Here is a tiny trained network, its code and every weight. The questions are about switching its units off for an input and a target symbol, where a switched-off unit gives its printed mean instead of its output.

import numpy as np


def w(rows, s, z=0):
    codes = np.array(rows[::2]) - 128.0
    scale = np.full(codes.shape[1], s)
    scale[-1] = z or s
    return codes * scale


def f(y):
    return y / 2 * (1 + np.tanh(0.7978845608 * (y + 0.044715 * y**3)))


def softmax(a):
    e = np.exp(a - a.max(-1, keepdims=True))
    return e / e.sum(-1, keepdims=True)


def log_softmax(a):
    a = a - a.max(-1, keepdims=True)
    return a - np.log(np.exp(a).sum(-1, keepdims=True))


def net(x, mask):
    ids = ['ΔΛΦΨαβγεθμπστ'.index(c) for c in x.split()]
    T = len(ids)
    res = E[ids] + P[:T]
    r = res
    for j in range(3):
        rows = slice(4 * j, 4 * j + 4)
        q, k, v = (r @ M[0][rows].T for M in (Q, K, V))
        z = softmax(np.where(np.tri(T) > 0, q @ k.T / 4**0.5, -1e9)) @ v
        o = O[0][rows]
        res = res + np.where(mask[j], z, o[:, -1]) @ o[:, :-1]
    y = f(res @ A[0][:, :-1].T + A[0][:, -1])
    res = res + np.where(mask[3:15], y, B[0][:, -1]) @ B[0][:, :-1]
    return log_softmax(res[-1] @ U[:, :-1].T + U[:, -1])


Q, K, V, O, A, B = {}, {}, {}, {}, {}, {}
E = w([
[28,152,157],'Δ',
[172,96,72],'Λ',
[72,148,90],'Φ',
[132,80,137],'Ψ',
[80,128,173],'α',
[189,81,74],'β',
[10,199,140],'γ',
[83,181,120],'ε',
[83,126,107],'θ',
[132,37,56],'μ',
[255,183,125],'π',
[149,90,55],'σ',
[205,207,110],'τ',
],0.0092)
P = w([
[139,70,107],'0',
[126,218,40],'1',
[147,61,155],'2',
[125,247,43],'3',
[149,75,180],'4',
[110,254,67],'5',
[158,76,182],'6',
[110,236,78],'7',
[160,76,173],'8',
[110,208,41],'9',
[158,62,158],'10',
],0.0061)
Q[0] = w([
[95,81,179],'head 0',
[47,128,133],'head 0',
[147,252,77],'head 0',
[154,217,174],'head 0',
[164,75,197],'head 1',
[115,196,183],'head 1',
[129,48,208],'head 1',
[131,175,9],'head 1',
[188,125,191],'head 2',
[169,99,205],'head 2',
[76,185,136],'head 2',
[83,128,181],'head 2',
],0.015)
K[0] = w([
[98,118,71],'head 0',
[35,157,135],'head 0',
[175,207,244],'head 0',
[226,208,166],'head 0',
[102,38,156],'head 1',
[122,182,225],'head 1',
[61,34,190],'head 1',
[200,199,9],'head 1',
[48,92,96],'head 2',
[61,65,105],'head 2',
[192,137,61],'head 2',
[166,77,77],'head 2',
],0.013)
V[0] = w([
[248,245,176],'head 0',
[180,177,155],'head 0',
[119,118,124],'head 0',
[131,87,145],'head 0',
[160,111,217],'head 1',
[93,182,54],'head 1',
[160,106,219],'head 1',
[158,173,255],'head 1',
[141,111,161],'head 2',
[128,91,123],'head 2',
[122,112,114],'head 2',
[162,99,247],'head 2',
],0.01)
O[0] = w([
[156,117,5,192],'head 0',
[147,124,73,150],'head 0',
[127,130,139,123],'head 0',
[153,144,146,86],'head 0',
[133,74,65,28],'head 1',
[102,203,171,249],'head 1',
[138,65,58,21],'head 1',
[101,96,11,52],'head 1',
[138,112,103,88],'head 2',
[159,99,138,106],'head 2',
[143,115,143,129],'head 2',
[129,67,32,4],'head 2',
],0.011,0.0036)
A[0] = w([
[164,154,114,75],'neuron 0',
[24,51,160,70],'neuron 1',
[101,117,126,124],'neuron 2',
[232,101,121,183],'neuron 3',
[122,109,105,117],'neuron 4',
[191,96,164,197],'neuron 5',
[120,82,116,249],'neuron 6',
[95,128,107,140],'neuron 7',
[79,123,91,113],'neuron 8',
[169,118,97,3],'neuron 9',
[186,4,171,58],'neuron 10',
[132,144,104,96],'neuron 11',
],0.015,0.004)
B[0] = w([
[86,150,108,221],'neuron 0',
[72,153,5,254],'neuron 1',
[128,146,115,113],'neuron 2',
[142,41,122,238],'neuron 3',
[127,104,137,100],'neuron 4',
[95,59,152,236],'neuron 5',
[123,59,141,136],'neuron 6',
[157,142,121,129],'neuron 7',
[172,116,109,125],'neuron 8',
[140,158,161,152],'neuron 9',
[239,197,162,188],'neuron 10',
[112,165,133,173],'neuron 11',
],0.028,0.0028)
U = w([
[213,137,118,85],'Δ',
[113,80,90,253],'Λ',
[154,98,188,48],'Φ',
[88,35,113,63],'Ψ',
[124,102,191,108],'α',
[11,76,127,232],'β',
[81,169,178,93],'γ',
[48,136,47,6],'ε',
[184,242,206,158],'θ',
[102,117,208,117],'μ',
[182,169,18,163],'π',
[133,190,173,130],'σ',
[109,254,68,147],'τ',
],0.0065,0.006)

Each question gives the input, a string of symbols that net reads in full, and the target symbol t.
The units are the heads (4 rows each of Q, K, V and O) and the neurons (one row each of A and B). Each row of codes is followed by its name. A weight is (code - 128) times the scale printed after its matrix; where a second scale follows, it is the last column's (O, A, B and U).
mask holds one flag per unit, heads first, then neurons. A switched-off unit (its flag False) gives its mean, the last column of its rows in O or B, instead of its output. The means were averaged over made-up inputs and are rounded, as every weight is.
A unit's drop is (log p(t) with every unit on - log p(t) with that unit switched off) / (log p(t) with every unit on - log p(t) with every unit switched off).
The circuit of an input: a set's keep is (log p(t) with only the set's units on - log p(t) with every unit switched off) / (log p(t) with every unit on - log p(t) with every unit switched off). Starting from the 12 units with the biggest drops (on a tie, the unit counted first), units are removed one at a time, each time the one whose removal leaves the highest keep (on an exact tie, the one counted first), for as long as the keep stays at least 0.8.
circuit, biggest first: the units of the circuit, biggest drop first
unit that matters most: the unit with the biggest drop
k most important neurons: the k neurons with the biggest drops, biggest first
which heads matter: for each layer, one digit per head in row order, 1 if its drop is at least 0.15 and else 0, layers parted by /
input σ θ γ π τ θ π, target Λ: unit that matters most => neuron 3
input γ μ θ Λ θ Ψ θ γ, target θ: which heads matter => 010
input θ σ θ θ π σ τ τ Δ α β, target Φ: 4 most important neurons => [neuron 10; neuron 5; neuron 1; neuron 3]
input θ Ψ γ τ Φ τ γ Λ, target τ: 2 most important neurons => [neuron 3; neuron 5]
input γ τ τ β, target τ: circuit, biggest first => [head 1; head 0; neuron 0; neuron 5]
input Δ γ τ α π π γ θ, target π: 2 most important neurons => [neuron 8; neuron 7]
input Ψ Ψ γ Ψ τ π θ θ, target π: circuit, biggest first => [head 0; head 1; neuron 8]
input Ψ θ θ θ Λ α θ τ α α γ, target τ: circuit, biggest first => [neuron 5; neuron 1; neuron 3; head 0]
input Φ μ π τ θ, target β: circuit, biggest first => [head 0; neuron 10; neuron 1]
input π τ π α, target τ: circuit, biggest first => [head 0; neuron 3]
input τ γ θ θ Λ α θ Δ, target θ: circuit, biggest first => [neuron 1; neuron 5]
input θ γ Ψ π τ α α, target π: circuit, biggest first => [head 1; neuron 10; neuron 1]
input γ θ θ Δ θ β, target θ: circuit, biggest first => [neuron 1; head 1]
input α α α Ψ γ τ, target τ: circuit, biggest first => [head 0; neuron 0; neuron 11]
input Φ π θ θ τ, target Λ: which heads matter => 100
input θ θ θ τ β, target Φ: which heads matter => 010
input θ Δ θ β, target θ: circuit, biggest first => [head 1]
input Ψ Λ θ γ θ θ τ θ θ Φ, target θ: circuit, biggest first => [neuron 1; head 1]
input θ θ θ, target β: circuit, biggest first => [head 0; neuron 1; neuron 10]
input γ α Ψ σ, target θ: circuit, biggest first => [head 1]
input τ τ θ θ θ γ θ γ, target θ: which heads matter => 000
input γ α τ τ π π γ, target π: 2 most important neurons => [neuron 8; neuron 5]
input Ψ θ θ π γ, target τ: 2 most important neurons => [neuron 1; neuron 5]
input θ τ θ π θ τ τ θ, target τ: 2 most important neurons => [neuron 3; neuron 11]
input θ θ θ Ψ, target θ: which heads matter => 000
input Ψ τ θ θ α π, target π: 2 most important neurons => [neuron 3; neuron 8]
